Here is a tiny trained network, its code and every weight. The questions are about switching its units off for an input and a class, where a switched-off unit gives its printed mean instead of its output.

import numpy as np


def w(rows, s, z=0):
    codes = np.array(rows[::2]) - 128.0
    scale = np.full(codes.shape[1], s)
    scale[-1] = z or s
    return codes * scale


def norm(h):
    return h / np.sqrt((h * h).mean(-1, keepdims=True) + 1e-5)


def f(y):
    return y / 2 * (1 + np.tanh(0.7978845608 * (y + 0.044715 * y**3)))


def log_softmax(a):
    a = a - a.max(-1, keepdims=True)
    return a - np.log(np.exp(a).sum(-1, keepdims=True))


def net(x, mask):
    res = np.array(x, float).reshape(1, 4) / 4 @ E
    u = 0
    for l in range(3):
        y = f(norm(res) @ A[l][:, :-1].T + A[l][:, -1])
        res = res + np.where(mask[u : u + 3], y, B[l][:, -1]) @ B[l][:, :-1]
        u += 3
    return log_softmax(norm(res)[-1] @ U[:, :-1].T + U[:, -1])


A, B = {}, {}
E = w([
[181,215,188],'x0',
[130,125,130],'x1',
[170,3,198],'x2',
[98,11,1],'x3',
],0.0047)
A[0] = w([
[140,2,189,131],'0.n0',
[137,113,141,3],'0.n1',
[117,104,151,37],'0.n2',
],0.0082,0.0013)
B[0] = w([
[128,253,99,252],'0.n0',
[185,106,64,116],'0.n1',
[163,223,206,124],'0.n2',
],0.011,0.0042)
A[1] = w([
[95,118,155,253],'1.n0',
[7,169,86,142],'1.n1',
[92,116,134,54],'1.n2',
],0.015,0.003)
B[1] = w([
[2,190,20,149],'1.n0',
[138,49,172,254],'1.n1',
[243,135,59,121],'1.n2',
],0.007,0.0087)
A[2] = w([
[40,35,151,249],'2.n0',
[230,206,202,151],'2.n1',
[255,140,214,102],'2.n2',
],0.0082,0.0017)
B[2] = w([
[71,102,199,253],'2.n0',
[169,98,85,245],'2.n1',
[76,10,86,165],'2.n2',
],0.012,0.005)
U = w([
[2,158,170,170],'0',
[161,254,90,239],'1',
[65,111,115,10],'2',
],0.0088,0.0011)

Each question gives the input, the list of numbers given to net, and the class t.
The units are the neurons (one row each of A and B). Each row of codes is followed by its name. A weight is (code - 128) times the scale printed after its matrix; where a second scale follows, it is the last column's (A, B and U).
mask holds one flag per neuron, layer by layer. A switched-off neuron (its flag False) gives its mean, the last column of its row in B, instead of its output. The means were averaged over made-up inputs and are rounded, as every weight is.
A unit's drop is (log p(t) with every unit on - log p(t) with that unit switched off) / (log p(t) with every unit on - log p(t) with every unit switched off).
most important unit: the unit with the biggest drop
top k neurons: the k neurons with the biggest drops, biggest first
k most important neurons of layer l: the k neurons of layer l with the biggest drops, biggest first
drop of u: that unit's drop, to one decimal
input [0,3,2,-3], class 1: top neuron : [2.n0]
input [-6,-4,2,-7], class 1: top 2 neurons : [1.n1; 2.n0]
input [4,3,2,-7], class 2: top 3 neurons : [0.n0; 2.n2; 2.n1]
input [3,6,1,-6], class 2: top 4 neurons : [0.n0; 2.n2; 2.n1; 2.n0]
input [8,-1,8,7], class 1: top 3 neurons : [0.n0; 1.n1; 2.n0]
input [5,4,5,1], class 1: top 2 neurons : [0.n0; 1.n1]
input [4,-8,8,7], class 1: top 3 neurons : [0.n0; 1.n1; 2.n0]
input [7,-8,2,-8], class 2: top 2 neurons : [0.n0; 2.n2]
input [2,6,4,6], class 1: top 3 neurons : [0.n0; 2.n0; 2.n2]
input [-4,-2,2,-6], class 1: top 2 neurons : [1.n1; 2.n0]
input [5,1,7,4], class 1: top 2 neurons : [0.n0; 1.n1]
input [4,-6,2,-3], class 2: 2 most important neurons of layer 2 : [2.n2; 2.n0]
input [-7,-7,4,-2], class 1: top 2 neurons : [0.n0; 2.n0]
input [-5,1,6,-2], class 1: most important unit : 0.n0
input [5,6,2,-4], class 2: drop of 2.n0 : 0.1
input [5,3,2,5], class 1: drop of 2.n0 : 0.4
input [-2,-4,4,-4], class 1: drop of 1.n1 : 0.4
